Below are the code and all the weights of a small trained network. Each question names an input and a target symbol and asks about switching units off, where a switched-off unit gives its printed mean instead of its output.

import numpy as np


def w(rows, s, z=0):
    codes = np.array(rows[::2]) - 128.0
    scale = np.full(codes.shape[1], s)
    scale[-1] = z or s
    return codes * scale


def norm(h):
    return h / np.sqrt((h * h).mean(-1, keepdims=True) + 1e-5)


def f(y):
    return y / 2 * (1 + np.tanh(0.7978845608 * (y + 0.044715 * y**3)))


def softmax(a):
    e = np.exp(a - a.max(-1, keepdims=True))
    return e / e.sum(-1, keepdims=True)


def log_softmax(a):
    a = a - a.max(-1, keepdims=True)
    return a - np.log(np.exp(a).sum(-1, keepdims=True))


def net(x, mask):
    ids = ['ΓΔΩβεηλμτψ'.index(c) for c in x.split()]
    T = len(ids)
    res = E[ids] + P[:T]
    u = 0
    for l in range(3):
        q, k, v = (norm(res) @ M[l].T for M in (Q, K, V))
        z = softmax(np.where(np.tri(T) > 0, q @ k.T / 2**0.5, -1e9)) @ v
        res = res + np.where(mask[u], z, O[l][:, -1]) @ O[l][:, :-1]
        u += 1
        y = f(norm(res) @ A[l][:, :-1].T + A[l][:, -1])
        res = res + np.where(mask[u : u + 4], y, B[l][:, -1]) @ B[l][:, :-1]
        u += 4
    return log_softmax(norm(res)[-1] @ U[:, :-1].T + U[:, -1])


Q, K, V, O, A, B = {}, {}, {}, {}, {}, {}
E = w([
[149,161,162,52],'Γ',
[118,160,100,107],'Δ',
[179,83,178,118],'Ω',
[154,7,103,149],'β',
[177,186,145,149],'ε',
[107,91,116,93],'η',
[114,132,120,104],'λ',
[126,153,66,149],'μ',
[106,83,144,205],'τ',
[141,46,108,206],'ψ',
],0.017)
P = w([
[1,194,160,217],'0',
[141,78,123,107],'1',
[140,90,123,115],'2',
[143,100,120,126],'3',
[143,115,122,131],'4',
[146,126,116,139],'5',
[150,139,115,142],'6',
[150,148,112,146],'7',
[157,160,109,156],'8',
[164,159,106,157],'9',
[168,166,102,160],'10',
[166,171,107,162],'11',
[171,169,103,159],'12',
[171,144,110,145],'13',
],0.0071)
Q[0] = w([
[115,76,216,130],'L0H1',
[4,150,83,41],'L0H1',
],0.017)
K[0] = w([
[96,22,199,115],'L0H1',
[5,164,67,24],'L0H1',
],0.017)
V[0] = w([
[1,105,29,125],'L0H1',
[31,112,63,120],'L0H1',
],0.0052)
O[0] = w([
[5,85,48,78,254],'L0H1',
[39,91,67,90,212],'L0H1',
],0.0035,0.0016)
A[0] = w([
[147,113,149,8,38],'L0N1',
[202,176,86,42,2],'L0N2',
[185,108,21,92,24],'L0N3',
[103,54,217,254,150],'L0N4',
],0.0085,0.0029)
B[0] = w([
[125,216,68,110,169],'L0N1',
[100,108,85,95,139],'L0N2',
[103,50,148,103,218],'L0N3',
[125,5,152,137,252],'L0N4',
],0.014,0.0034)
Q[1] = w([
[4,74,7,136],'L1H1',
[87,197,63,91],'L1H1',
],0.019)
K[1] = w([
[21,110,51,97],'L1H1',
[85,183,236,6],'L1H1',
],0.019)
V[1] = w([
[94,134,249,158],'L1H1',
[137,150,30,150],'L1H1',
],0.015)
O[1] = w([
[116,248,146,110,1],'L1H1',
[155,36,130,155,183],'L1H1',
],0.011,0.0083)
A[1] = w([
[115,141,193,103,4],'L1N1',
[200,171,104,71,60],'L1N2',
[254,118,243,141,125],'L1N3',
[140,183,95,187,202],'L1N4',
],0.025,0.0022)
B[1] = w([
[44,54,150,119,142],'L1N1',
[190,180,64,87,160],'L1N2',
[175,6,216,102,254],'L1N3',
[157,173,142,191,140],'L1N4',
],0.023,0.0094)
Q[2] = w([
[186,106,214,115],'L2H1',
[252,154,130,73],'L2H1',
],0.044)
K[2] = w([
[222,78,165,161],'L2H1',
[254,81,51,69],'L2H1',
],0.04)
V[2] = w([
[251,122,76,235],'L2H1',
[125,206,195,205],'L2H1',
],0.027)
O[2] = w([
[114,208,170,251,76],'L2H1',
[73,95,193,125,2],'L2H1',
],0.022,0.01)
A[2] = w([
[240,203,32,95,1],'L2N1',
[68,34,106,46,17],'L2N2',
[233,100,224,139,61],'L2N3',
[21,86,255,121,137],'L2N4',
],0.017,0.0051)
B[2] = w([
[249,251,164,76,201],'L2N1',
[29,227,149,251,254],'L2N2',
[62,188,128,95,248],'L2N3',
[230,160,91,40,211],'L2N4',
],0.023,0.0084)
U = w([
[234,171,108,93,92],'Γ',
[51,159,182,51,146],'Δ',
[157,184,243,180,65],'Ω',
[76,232,140,115,126],'β',
[23,105,111,148,252],'ε',
[196,45,90,183,240],'η',
[94,186,13,154,44],'λ',
[120,174,102,254,89],'μ',
[175,63,210,42,110],'τ',
[123,81,45,24,108],'ψ',
],0.018,0.0035)

Each question gives the input, a string of symbols that net reads in full, and the target symbol t.
The units are the heads (2 rows each of Q, K, V and O) and the neurons (one row each of A and B). Each row of codes is followed by its name. A weight is (code - 128) times the scale printed after its matrix; where a second scale follows, it is the last column's (O, A, B and U).
mask holds one flag per unit, layer by layer, with each layer's heads first. A switched-off unit (its flag False) gives its mean, the last column of its rows in O or B, instead of its output. The means were averaged over made-up inputs and are rounded, as every weight is.
A unit's drop is (log p(t) with every unit on - log p(t) with that unit switched off) / (log p(t) with every unit on - log p(t) with every unit switched off).
unit that matters most: the unit with the biggest drop
top k neurons: the k neurons with the biggest drops, biggest first
top k neurons in layer l: the k neurons of layer l with the biggest drops, biggest first
input Γ η μ, target β: top 2 neurons -> [L2N2; L1N1]
input Γ η β ε η η η η Δ Γ η μ η, target β: top 3 neurons -> [L2N2; L1N1; L1N3]
input τ η β β β η β η Δ β β η λ, target ε: top 2 neurons -> [L1N3; L0N4]
input τ Δ Γ β β β ψ Ω β η, target ε: top 2 neurons -> [L0N4; L1N3]
input Γ Ω β τ η λ Ω η, target β: unit that matters most -> L1N3
input β τ λ β η μ β β β, target η: top 2 neurons -> [L0N4; L2N2]
input η ψ β Δ ε η μ ε Δ η η ψ, target Ω: top 4 neurons -> [L1N3; L1N4; L1N2; L0N3]
input λ β Ω Γ η μ Ω Δ, target Δ: top 4 neurons -> [L1N3; L2N2; L0N1; L1N4]
input ε η η τ ε Ω Ω β η λ λ μ, target τ: top 3 neurons -> [L1N3; L0N4; L1N4]
input Ω Δ λ η η μ Ω η η μ β ε η τ, target Ω: top 4 neurons -> [L1N4; L1N3; L1N2; L0N3]
input Ω ε ψ, target Ω: top 3 neurons in layer 1 -> [L1N2; L1N4; L1N3]
input β Δ β η μ η β Ω η ψ τ, target τ: top 2 neurons -> [L1N3; L0N3]
input μ λ η β η β η Δ Δ β μ, target μ: top 4 neurons -> [L1N3; L0N3; L0N4; L0N2]
input Γ η Δ Γ η Δ η Ω Γ η ψ, target τ: top 2 neurons -> [L1N3; L2N3]
input μ Ω μ ε β λ η τ, target Ω: top 3 neurons in layer 1 -> [L1N2; L1N4; L1N3]
input μ τ β η β β Δ Δ η Δ ε η, target μ: top 4 neurons -> [L1N3; L0N3; L0N4; L0N2]
input Δ η ψ Δ λ η μ μ η η, target Ω: top 2 neurons in layer 1 -> [L1N4; L1N1]
input Ω Ω ε β Ω β β η η Δ η β, target τ: top 4 neurons -> [L1N3; L2N2; L0N1; L2N4]
input ε η η η η η Ω ψ η β λ η, target τ: top 3 neurons in layer 0 -> [L0N1; L0N3; L0N4]
input β Γ β τ ε β β, target Ω: unit that matters most -> L1H1
input Δ λ ψ Ω η μ, target Ω: top 3 neurons in layer 0 -> [L0N2; L0N3; L0N4]
input μ Δ μ Ω Δ, target μ: unit that matters most -> L1N3
input μ ε μ β μ ψ β η λ, target μ: top 3 neurons in layer 0 -> [L0N3; L0N4; L0N2]
input λ Γ η μ Δ β Γ η η μ λ μ η μ, target Δ: top 2 neurons in layer 2 -> [L2N2; L2N4]
input Γ Δ Δ η η λ, target β: top 2 neurons in layer 1 -> [L1N1; L1N3]
input Ω η η, target λ: top 2 neurons in layer 1 -> [L1N3; L1N2]
input Δ ψ η ψ η, target Ω: unit that matters most -> L0N2
input Δ η Ω Δ Δ, target Ω: top 2 neurons in layer 1 -> [L1N4; L1N1]
